Below is a small trained network, with its code and all its weights. Each question gives an input and a class and asks what happens when units are switched off, that is, made to give their printed mean instead of their output.

import numpy as np


def w(rows, s, z=0):
    codes = np.array(rows[::2]) - 128.0
    scale = np.full(codes.shape[1], s)
    scale[-1] = z or s
    return codes * scale


def norm(h):
    return h / np.sqrt((h * h).mean(-1, keepdims=True) + 1e-5)


def f(y):
    return np.maximum(y, 0)


def log_softmax(a):
    a = a - a.max(-1, keepdims=True)
    return a - np.log(np.exp(a).sum(-1, keepdims=True))


def net(x, mask):
    res = np.array(x, float).reshape(1, 2) / 4 @ E
    u = 0
    for l in range(3):
        y = f(norm(res) @ A[l][:, :-1].T + A[l][:, -1])
        res = res + np.where(mask[u : u + 6], y, B[l][:, -1]) @ B[l][:, :-1]
        u += 6
    return log_softmax(norm(res)[-1] @ U[:, :-1].T + U[:, -1])


A, B = {}, {}
E = w([
[83,102,140,114,128,98,133,121,195,15],'x0',
[139,114,145,125,104,3,118,153,107,166],'x1',
],0.011)
A[0] = w([
[123,130,128,133,127,118,122,132,147,70,1],'L0N1',
[118,128,128,130,118,184,130,130,151,2,144],'L0N2',
[123,131,126,125,132,192,130,130,129,176,84],'L0N3',
[122,132,137,115,138,107,126,126,152,62,30],'L0N4',
[117,127,111,134,131,112,134,116,146,81,15],'L0N5',
[118,129,128,125,130,247,130,122,152,37,25],'L0N6',
],0.029,0.0027)
B[0] = w([
[72,128,174,122,146,125,140,114,85,99,176],'L0N1',
[149,103,144,82,193,176,136,61,166,210,239],'L0N2',
[147,103,195,95,157,153,136,85,124,167,197],'L0N3',
[134,98,158,91,85,125,172,121,102,104,191],'L0N4',
[122,105,159,106,108,123,146,134,117,97,172],'L0N5',
[129,187,3,226,108,64,70,236,152,79,254],'L0N6',
],0.028)
A[1] = w([
[112,136,133,138,94,86,126,105,161,44,103],'L1N1',
[107,151,138,120,119,173,151,83,82,142,77],'L1N2',
[194,116,215,131,171,187,84,120,130,163,110],'L1N3',
[123,158,91,136,101,255,151,114,71,225,82],'L1N4',
[133,155,129,132,107,78,126,96,155,125,133],'L1N5',
[100,161,91,168,53,120,146,194,61,58,250],'L1N6',
],0.036,0.0025)
B[1] = w([
[176,142,146,75,6,102,109,174,203,133,153],'L1N1',
[149,122,88,123,251,126,108,153,166,161,179],'L1N2',
[153,180,184,164,60,83,61,53,109,123,252],'L1N3',
[240,151,223,146,106,80,3,97,211,86,189],'L1N4',
[96,144,129,152,148,160,154,76,78,133,150],'L1N5',
[78,147,36,153,80,84,174,147,105,105,177],'L1N6',
],0.02,0.03)
A[2] = w([
[176,102,122,137,136,176,140,207,63,124,54],'L2N1',
[61,153,91,203,186,196,159,68,51,106,46],'L2N2',
[140,156,42,222,141,179,91,235,113,124,135],'L2N3',
[117,107,205,121,90,164,124,164,97,56,172],'L2N4',
[114,143,129,153,176,234,127,73,110,151,4],'L2N5',
[108,44,252,48,177,234,168,75,116,100,27],'L2N6',
],0.026,0.0023)
B[2] = w([
[110,138,129,151,131,112,125,62,154,134,131],'L2N1',
[101,135,107,102,216,116,142,107,77,249,168],'L2N2',
[189,147,87,112,190,201,80,228,191,89,253],'L2N3',
[114,160,92,190,179,172,105,77,96,183,157],'L2N4',
[119,162,76,133,54,79,167,170,86,103,145],'L2N5',
[139,75,238,35,193,206,206,157,154,67,200],'L2N6',
],0.021,0.025)
U = w([
[170,158,178,147,111,104,72,72,126,132,189],'0',
[104,148,104,119,149,108,157,106,69,194,178],'1',
[86,128,97,105,5,92,193,145,108,96,139],'2',
[104,110,111,138,94,139,132,112,126,112,28],'3',
[128,114,122,137,109,127,155,130,113,116,22],'4',
[126,96,173,65,156,164,187,134,140,90,201],'5',
[97,127,119,147,93,151,148,123,112,109,1],'6',
[151,145,64,133,171,156,111,188,170,104,192],'7',
],0.02,0.0061)

Each question gives the input, the list of numbers given to net, and the class t.
The units are the neurons (one row each of A and B). Each row of codes is followed by its name. A weight is (code - 128) times the scale printed after its matrix; where a second scale follows, it is the last column's (A, B and U).
mask holds one flag per neuron, layer by layer. A switched-off neuron (its flag False) gives its mean, the last column of its row in B, instead of its output. The means were averaged over made-up inputs and are rounded, as every weight is.
A unit's drop is (log p(t) with every unit on - log p(t) with that unit switched off) / (log p(t) with every unit on - log p(t) with every unit switched off).
The circuit of an input: a set's keep is (log p(t) with only the set's units on - log p(t) with every unit switched off) / (log p(t) with every unit on - log p(t) with every unit switched off). Starting from the 12 units with the biggest drops (on a tie, the unit counted first), units are removed one at a time, each time the one whose removal leaves the highest keep (on an exact tie, the one counted first), for as long as the keep stays at least 0.8.
circuit, biggest first: the units of the circuit, biggest drop first
most important unit: the unit with the biggest drop
top k neurons: the k neurons with the biggest drops, biggest first
k most important neurons of layer l: the k neurons of layer l with the biggest drops, biggest first
drop when u is switched off: that unit's drop, to one decimal
input [7,-1], class 5: 2 most important neurons of layer 1	[L1N3; L1N6]
input [6,-1], class 5: top 4 neurons	[L0N2; L0N4; L0N5; L0N1]
input [4,0], class 5: most important unit	L0N2
input [2,4], class 2: top 2 neurons	[L0N3; L0N2]
input [-3,-1], class 0: circuit, biggest first	[L0N6; L1N3]
input [8,-1], class 5: top 2 neurons	[L0N2; L0N4]
input [-4,8], class 1: top 2 neurons	[L0N2; L0N3]
input [3,7], class 2: top 2 neurons	[L0N3; L0N2]
input [7,8], class 2: top 4 neurons	[L0N2; L0N3; L1N6; L1N1]
input [-3,8], class 1: top 4 neurons	[L0N2; L0N3; L0N6; L1N4]
input [-3,6], class 1: 2 most important neurons of layer 1	[L1N4; L1N3]
input [0,2], class 1: 3 most important neurons of layer 0	[L0N1; L0N5; L0N2]
input [0,8], class 1: 3 most important neurons of layer 1	[L1N5; L1N4; L1N3]
input [-4,7], class 1: 3 most important neurons of layer 0	[L0N2; L0N3; L0N6]
input [-1,4], class 1: 3 most important neurons of layer 0	[L0N1; L0N5; L0N2]
input [0,3], class 1: 2 most important neurons of layer 1	[L1N5; L1N4]
input [4,1], class 5: drop when L0N2 is switched off	0.6
input [5,5], class 5: drop when L0N6 is switched off	1.7
input [7,2], class 5: drop when L2N2 is switched off	0.0
input [-2,8], class 1: drop when L0N5 is switched off	1.0
input [7,6], class 5: top neuron	[L0N6]
input [1,2], class 2: 2 most important neurons of layer 0	[L0N3; L0N2]
